Below is a small trained network, with its code and all its weights. Each question gives an input and a target symbol and asks what happens when units are switched off, that is, made to give their printed mean instead of their output.

import numpy as np


def w(rows, s, z=0):
    codes = np.array(rows[::2]) - 128.0
    scale = np.full(codes.shape[1], s)
    scale[-1] = z or s
    return codes * scale


def norm(h):
    return h / np.sqrt((h * h).mean(-1, keepdims=True) + 1e-5)


def f(y):
    return np.maximum(y, 0)


def softmax(a):
    e = np.exp(a - a.max(-1, keepdims=True))
    return e / e.sum(-1, keepdims=True)


def log_softmax(a):
    a = a - a.max(-1, keepdims=True)
    return a - np.log(np.exp(a).sum(-1, keepdims=True))


def net(x, mask):
    ids = ['ΓΘΠΣΦΨαβδεημω'.index(c) for c in x.split()]
    T = len(ids)
    res = E[ids] + P[:T]
    u = 0
    for l in range(3):
        r = norm(res)
        for j in range(2):
            rows = slice(2 * j, 2 * j + 2)
            q, k, v = (r @ M[l][rows].T for M in (Q, K, V))
            z = softmax(np.where(np.tri(T) > 0, q @ k.T / 2**0.5, -1e9)) @ v
            o = O[l][rows]
            res = res + np.where(mask[u + j], z, o[:, -1]) @ o[:, :-1]
        u += 2
        y = f(norm(res) @ A[l][:, :-1].T + A[l][:, -1])
        res = res + np.where(mask[u : u + 4], y, B[l][:, -1]) @ B[l][:, :-1]
        u += 4
    return log_softmax(norm(res)[-1] @ U[:, :-1].T + U[:, -1])


Q, K, V, O, A, B = {}, {}, {}, {}, {}, {}
E = w([
[186,127,210,171,183,150],'Γ',
[123,198,120,93,151,47],'Θ',
[250,148,77,200,249,191],'Π',
[130,35,122,135,117,90],'Σ',
[101,81,30,157,71,240],'Φ',
[7,56,101,71,119,130],'Ψ',
[114,181,173,116,219,142],'α',
[166,109,119,128,198,129],'β',
[182,63,176,184,173,152],'δ',
[82,187,67,107,106,85],'ε',
[124,107,92,171,81,161],'η',
[64,141,76,126,48,81],'μ',
[165,91,70,130,224,124],'ω',
],0.019)
P = w([
[35,144,111,126,179,200],'0',
[136,140,119,187,99,129],'1',
[138,86,150,157,137,108],'2',
[64,193,209,34,92,248],'3',
[141,148,120,170,98,127],'4',
[137,75,154,150,152,118],'5',
[143,140,171,5,58,245],'6',
[152,155,112,166,100,125],'7',
[134,57,152,143,166,125],'8',
[139,161,208,12,56,251],'9',
[164,158,105,166,106,123],'10',
[138,48,148,138,173,130],'11',
],0.014)
Q[0] = w([
[164,100,88,146,68,117],'L0H1',
[68,88,186,28,180,66],'L0H1',
[62,117,111,183,1,177],'L0H2',
[160,235,99,96,130,42],'L0H2',
],0.026)
K[0] = w([
[129,119,91,96,78,136],'L0H1',
[61,5,175,77,201,12],'L0H1',
[29,92,110,158,6,144],'L0H2',
[153,254,44,66,151,68],'L0H2',
],0.024)
V[0] = w([
[92,108,150,131,135,96],'L0H1',
[115,50,96,82,198,96],'L0H1',
[114,56,176,114,192,70],'L0H2',
[107,230,92,221,253,43],'L0H2',
],0.0062)
O[0] = w([
[95,138,96,109,88,107,137],'L0H1',
[126,161,74,106,88,101,168],'L0H1',
[105,117,114,90,97,116,175],'L0H2',
[88,116,255,161,116,136,255],'L0H2',
],0.0097,0.0052)
A[0] = w([
[159,99,174,18,111,133,245],'L0N1',
[148,92,145,99,184,77,58],'L0N2',
[177,150,132,6,141,195,2],'L0N3',
[42,225,108,155,247,172,83],'L0N4',
],0.026,0.002)
B[0] = w([
[139,247,92,133,190,126,249],'L0N1',
[132,63,102,45,107,103,207],'L0N2',
[166,175,125,6,31,130,241],'L0N3',
[209,224,46,61,88,85,246],'L0N4',
],0.021,0.011)
Q[1] = w([
[80,148,171,108,85,250],'L1H1',
[160,144,87,198,35,232],'L1H1',
[169,89,156,65,121,119],'L1H2',
[108,164,193,143,177,159],'L1H2',
],0.023)
K[1] = w([
[56,68,113,186,98,200],'L1H1',
[143,109,65,251,118,165],'L1H1',
[145,147,167,67,144,143],'L1H2',
[94,96,163,153,148,135],'L1H2',
],0.025)
V[1] = w([
[95,81,122,152,96,161],'L1H1',
[182,154,184,130,118,127],'L1H1',
[81,100,52,162,255,95],'L1H2',
[175,113,210,35,177,180],'L1H2',
],0.0097)
O[1] = w([
[193,177,80,103,157,117,45],'L1H1',
[81,78,134,166,141,142,145],'L1H1',
[211,117,103,1,84,139,2],'L1H2',
[118,135,242,145,148,158,165],'L1H2',
],0.0082,0.008)
A[1] = w([
[119,132,209,67,96,72,9],'L1N1',
[95,121,176,31,183,98,190],'L1N2',
[129,193,144,108,179,122,18],'L1N3',
[135,151,163,99,154,2,6],'L1N4',
],0.021,0.0021)
B[1] = w([
[127,152,94,130,234,130,218],'L1N1',
[206,151,73,214,131,37,239],'L1N2',
[206,72,151,212,110,63,212],'L1N3',
[6,111,144,32,162,202,254],'L1N4',
],0.015,0.014)
Q[2] = w([
[104,55,194,182,58,111],'L2H1',
[88,93,93,47,47,244],'L2H1',
[65,174,33,153,191,53],'L2H2',
[139,113,253,96,170,110],'L2H2',
],0.023)
K[2] = w([
[74,30,150,168,87,122],'L2H1',
[21,144,40,152,121,240],'L2H1',
[78,251,116,58,168,19],'L2H2',
[127,21,174,132,174,114],'L2H2',
],0.021)
V[2] = w([
[135,193,29,141,218,251],'L2H1',
[171,131,162,64,174,63],'L2H1',
[134,159,91,115,87,240],'L2H2',
[87,206,81,113,173,127],'L2H2',
],0.014)
O[2] = w([
[44,132,255,155,179,217,202],'L2H1',
[122,142,100,205,42,134,207],'L2H1',
[189,134,141,197,148,69,151],'L2H2',
[131,78,109,140,213,204,253],'L2H2',
],0.0091,0.013)
A[2] = w([
[202,11,121,145,114,137,107],'L2N1',
[135,230,254,162,122,93,38],'L2N2',
[54,122,179,120,185,118,255],'L2N3',
[70,88,135,88,109,45,197],'L2N4',
],0.02,0.0023)
B[2] = w([
[52,221,168,103,152,57,188],'L2N1',
[89,7,201,92,187,120,219],'L2N2',
[147,119,125,120,32,107,254],'L2N3',
[186,78,190,207,99,217,196],'L2N4',
],0.018,0.0094)
U = w([
[197,176,73,115,56,83,197],'Γ',
[161,35,173,83,134,67,151],'Θ',
[194,43,59,70,163,149,56],'Π',
[167,158,195,207,88,101,175],'Σ',
[98,160,157,137,110,17,57],'Φ',
[186,59,90,155,53,117,171],'Ψ',
[72,247,143,197,159,160,3],'α',
[64,119,90,111,203,146,117],'β',
[33,138,124,101,77,110,145],'δ',
[116,165,47,214,88,145,93],'ε',
[217,135,143,181,197,142,126],'η',
[144,192,204,62,206,130,87],'μ',
[138,136,130,163,176,213,173],'ω',
],0.015,0.0065)

Each question gives the input, a string of symbols that net reads in full, and the target symbol t.
The units are the heads (2 rows each of Q, K, V and O) and the neurons (one row each of A and B). Each row of codes is followed by its name. A weight is (code - 128) times the scale printed after its matrix; where a second scale follows, it is the last column's (O, A, B and U).
mask holds one flag per unit, layer by layer, with each layer's heads first. A switched-off unit (its flag False) gives its mean, the last column of its rows in O or B, instead of its output. The means were averaged over made-up inputs and are rounded, as every weight is.
A unit's drop is (log p(t) with every unit on - log p(t) with that unit switched off) / (log p(t) with every unit on - log p(t) with every unit switched off).
unit that matters most: the unit with the biggest drop
k most important neurons: the k neurons with the biggest drops, biggest first
k most important neurons of layer l: the k neurons of layer l with the biggest drops, biggest first
input Θ η Σ η Π Φ Γ ε Γ Φ, target μ: 2 most important neurons -> L0N2, L1N2
input Γ Θ Θ Θ Γ, target Θ: most important neuron -> L0N4
input Γ β α Π ε Φ Ψ, target Γ: 2 most important neurons -> L0N3, L0N1
input β δ Σ, target Ψ: 3 most important neurons of layer 2 -> L2N4, L2N3, L2N2
input Θ Θ Π, target μ: 2 most important neurons of layer 1 -> L1N2, L1N1
input η Θ α α η Ψ, target ε: 2 most important neurons -> L1N4, L2N2
input Γ δ β, target Π: 3 most important neurons -> L0N2, L1N3, L1N4
input Γ Γ Φ Θ Ψ, target Ψ: 4 most important neurons -> L1N3, L0N3, L0N1, L1N4
input Σ Π Θ Γ Σ, target Φ: 4 most important neurons -> L2N1, L0N4, L1N4, L0N1
input ε Θ δ, target Φ: 4 most important neurons -> L2N1, L0N2, L0N4, L1N4
input α ε Θ Θ Σ, target Φ: 2 most important neurons -> L0N4, L2N1
input Γ Γ Σ δ Γ Γ Φ ω, target Π: 3 most important neurons -> L0N2, L0N3, L0N1
input Θ Θ Π Π ε Φ, target ω: 3 most important neurons of layer 0 -> L0N3, L0N2, L0N1
input Σ Γ ε, target δ: unit that matters most -> L1N3
input μ Θ Π Φ Θ Φ Θ η, target α: 3 most important neurons -> L0N3, L1N4, L0N2
input ω ω Θ Θ Π α ω δ, target Σ: 3 most important neurons -> L0N3, L0N4, L2N4
input Θ Φ μ, target Σ: 2 most important neurons -> L0N3, L2N4
input Γ Θ Π Θ ω δ Θ Θ Θ, target β: 4 most important neurons -> L1N1, L1N4, L0N2, L0N3
input α β δ, target Φ: 3 most important neurons -> L2N1, L0N4, L0N2
input Π Φ Θ Σ Θ Φ Θ β, target β: 2 most important neurons of layer 1 -> L1N1, L1N4
input Θ Θ Γ Ψ, target Γ: unit that matters most -> L0H2
input Θ Θ μ Ψ Φ Θ Γ Ψ Γ, target η: 2 most important neurons of layer 0 -> L0N4, L0N2
input β α ε Θ Θ ω Θ μ Θ Γ, target Γ: 2 most important neurons of layer 1 -> L1N4, L1N3
input η Π Θ α, target Γ: 2 most important neurons of layer 0 -> L0N4, L0N3
input ω δ Σ Θ α Θ ε Γ μ, target Σ: 3 most important neurons of layer 0 -> L0N1, L0N3, L0N4
input δ Γ Θ Π δ β, target Π: 2 most important neurons of layer 1 -> L1N4, L1N3
input η ω β η ω Γ Θ Γ Γ η, target μ: 3 most important neurons of layer 2 -> L2N2, L2N3, L2N4
input Φ Π Π α δ α Ψ Φ Γ Ψ Γ, target Θ: unit that matters most -> L2N2
input μ Σ Θ Θ ω ε η ε Γ α δ, target Σ: 2 most important neurons of layer 1 -> L1N2, L1N4
